Below is a small trained network, with its code and all its weights. Each question gives an input and a class and asks what happens when units are switched off, that is, made to give their printed mean instead of their output.

import numpy as np


def w(rows, s, z=0):
    codes = np.array(rows[::2]) - 128.0
    scale = np.full(codes.shape[1], s)
    scale[-1] = z or s
    return codes * scale


def f(y):
    return np.maximum(y, 0)


def log_softmax(a):
    a = a - a.max(-1, keepdims=True)
    return a - np.log(np.exp(a).sum(-1, keepdims=True))


def net(x, mask):
    res = np.array(x, float).reshape(1, 2) / 4 @ E
    y = f(res @ A[0][:, :-1].T + A[0][:, -1])
    res = res + np.where(mask, y, B[0][:, -1]) @ B[0][:, :-1]
    return log_softmax(res[-1] @ U[:, :-1].T + U[:, -1])


A, B = {}, {}
E = w([
[51,147,162,4,52,108,50,100,134,53,113],'x0',
[219,139,193,36,187,220,116,160,169,86,126],'x1',
],0.013)
A[0] = w([
[176,117,105,204,168,136,139,162,144,169,101,55],'neuron 0',
[148,156,113,116,117,167,121,148,154,131,112,126],'neuron 1',
[81,171,98,35,67,123,98,125,121,99,125,160],'neuron 2',
[201,120,135,63,141,155,133,127,130,120,115,163],'neuron 3',
[53,120,149,118,88,141,94,106,162,138,114,95],'neuron 4',
[126,170,118,67,113,104,113,100,105,140,116,75],'neuron 5',
[111,125,147,124,139,129,122,120,121,117,121,251],'neuron 6',
[108,125,117,138,112,109,130,115,120,147,129,251],'neuron 7',
[91,107,117,124,126,177,127,141,180,143,124,114],'neuron 8',
[16,127,85,222,99,91,104,109,137,144,132,67],'neuron 9',
[169,118,146,81,132,130,129,161,113,118,118,82],'neuron 10',
[140,131,125,93,168,168,124,106,132,101,131,79],'neuron 11',
[197,147,119,177,150,148,178,78,140,157,87,103],'neuron 12',
[156,114,129,175,142,141,144,127,143,126,153,146],'neuron 13',
[32,113,139,2,98,110,120,121,157,119,109,86],'neuron 14',
[117,104,113,79,72,119,118,143,119,86,129,69],'neuron 15',
[88,157,118,178,75,85,112,151,115,141,83,103],'neuron 16',
[210,125,106,63,164,178,108,133,154,134,122,72],'neuron 17',
[158,167,145,94,160,163,116,94,121,130,126,106],'neuron 18',
[172,131,104,197,147,144,119,130,144,161,132,99],'neuron 19',
[162,133,108,196,161,142,120,150,123,125,141,199],'neuron 20',
[136,108,173,120,158,124,103,164,160,120,125,109],'neuron 21',
[66,143,91,163,88,108,132,113,148,146,111,119],'neuron 22',
[118,134,102,117,109,136,124,142,166,140,116,232],'neuron 23',
],0.013,0.012)
B[0] = w([
[102,115,173,217,162,151,89,164,150,111,177,197],'neuron 0',
[131,91,119,112,146,118,158,84,80,125,118,157],'neuron 1',
[134,162,117,181,161,142,61,147,138,153,146,250],'neuron 2',
[123,123,113,51,102,119,178,118,101,165,128,210],'neuron 3',
[120,119,148,168,171,160,126,122,127,141,161,183],'neuron 4',
[126,95,177,210,142,116,129,156,102,121,115,163],'neuron 5',
[173,148,21,12,132,151,53,111,121,153,27,203],'neuron 6',
[157,136,16,7,150,127,103,117,143,147,57,212],'neuron 7',
[130,104,135,113,122,121,128,123,144,159,145,135],'neuron 8',
[112,101,218,118,67,106,245,128,99,123,162,237],'neuron 9',
[81,105,155,112,100,102,161,179,106,121,123,162],'neuron 10',
[123,104,167,127,98,121,181,117,141,145,140,163],'neuron 11',
[107,146,133,210,144,140,102,146,117,107,136,191],'neuron 12',
[119,109,127,137,152,126,82,120,138,163,142,177],'neuron 13',
[118,133,169,249,174,158,104,120,123,117,174,242],'neuron 14',
[107,97,168,211,143,122,113,146,130,112,147,174],'neuron 15',
[95,116,151,107,102,90,179,140,124,126,143,195],'neuron 16',
[113,128,188,135,58,94,219,126,104,96,120,197],'neuron 17',
[119,133,142,111,100,116,179,118,142,115,141,170],'neuron 18',
[129,147,157,195,152,136,95,117,101,120,144,187],'neuron 19',
[140,150,122,115,157,143,43,111,122,151,121,209],'neuron 20',
[127,108,138,103,109,124,159,128,130,121,143,160],'neuron 21',
[159,129,189,84,85,148,175,129,104,100,126,199],'neuron 22',
[151,143,41,26,141,106,62,132,124,162,53,192],'neuron 23',
],0.019,0.02)
U = w([
[103,130,167,219,196,159,75,135,94,151,134,82],'0',
[96,91,192,88,78,80,252,115,79,144,114,116],'1',
[155,154,58,53,159,138,69,96,120,150,15,254],'2',
[106,122,83,144,117,95,160,113,216,109,145,79],'3',
[160,116,87,140,115,123,123,147,190,81,97,73],'4',
[143,149,69,139,137,121,150,87,171,50,75,80],'5',
],0.011,0.0058)

Each question gives the input, the list of numbers given to net, and the class t.
The units are the neurons (one row each of A and B). Each row of codes is followed by its name. A weight is (code - 128) times the scale printed after its matrix; where a second scale follows, it is the last column's (A, B and U).
mask holds one flag per neuron, in row order. A switched-off neuron (its flag False) gives its mean, the last column of its row in B, instead of its output. The means were averaged over made-up inputs and are rounded, as every weight is.
A unit's drop is (log p(t) with every unit on - log p(t) with that unit switched off) / (log p(t) with every unit on - log p(t) with every unit switched off).
unit that matters most: the unit with the biggest drop
top k neurons: the k neurons with the biggest drops, biggest first
drop of u: that unit's drop, to one decimal
input [-1,4], class 1: unit that matters most	neuron 7
input [7,-7], class 0: top 4 neurons	[neuron 14; neuron 2; neuron 4; neuron 17]
input [-7,-8], class 1: top 2 neurons	[neuron 9; neuron 2]
input [-4,-5], class 1: top 3 neurons	[neuron 9; neuron 2; neuron 14]
input [8,-7], class 0: top 2 neurons	[neuron 14; neuron 2]
input [2,-4], class 1: top 4 neurons	[neuron 9; neuron 20; neuron 16; neuron 22]
input [7,8], class 1: top 4 neurons	[neuron 17; neuron 3; neuron 18; neuron 11]
input [6,8], class 1: top 2 neurons	[neuron 17; neuron 3]
input [-5,6], class 1: top 4 neurons	[neuron 17; neuron 2; neuron 14; neuron 3]
input [-1,-3], class 2: drop of neuron 17	0.2
input [-3,1], class 2: drop of neuron 14	0.7
input [0,3], class 2: drop of neuron 9	1.6
input [2,-7], class 1: drop of neuron 9	0.3
input [3,-1], class 2: unit that matters most	neuron 0
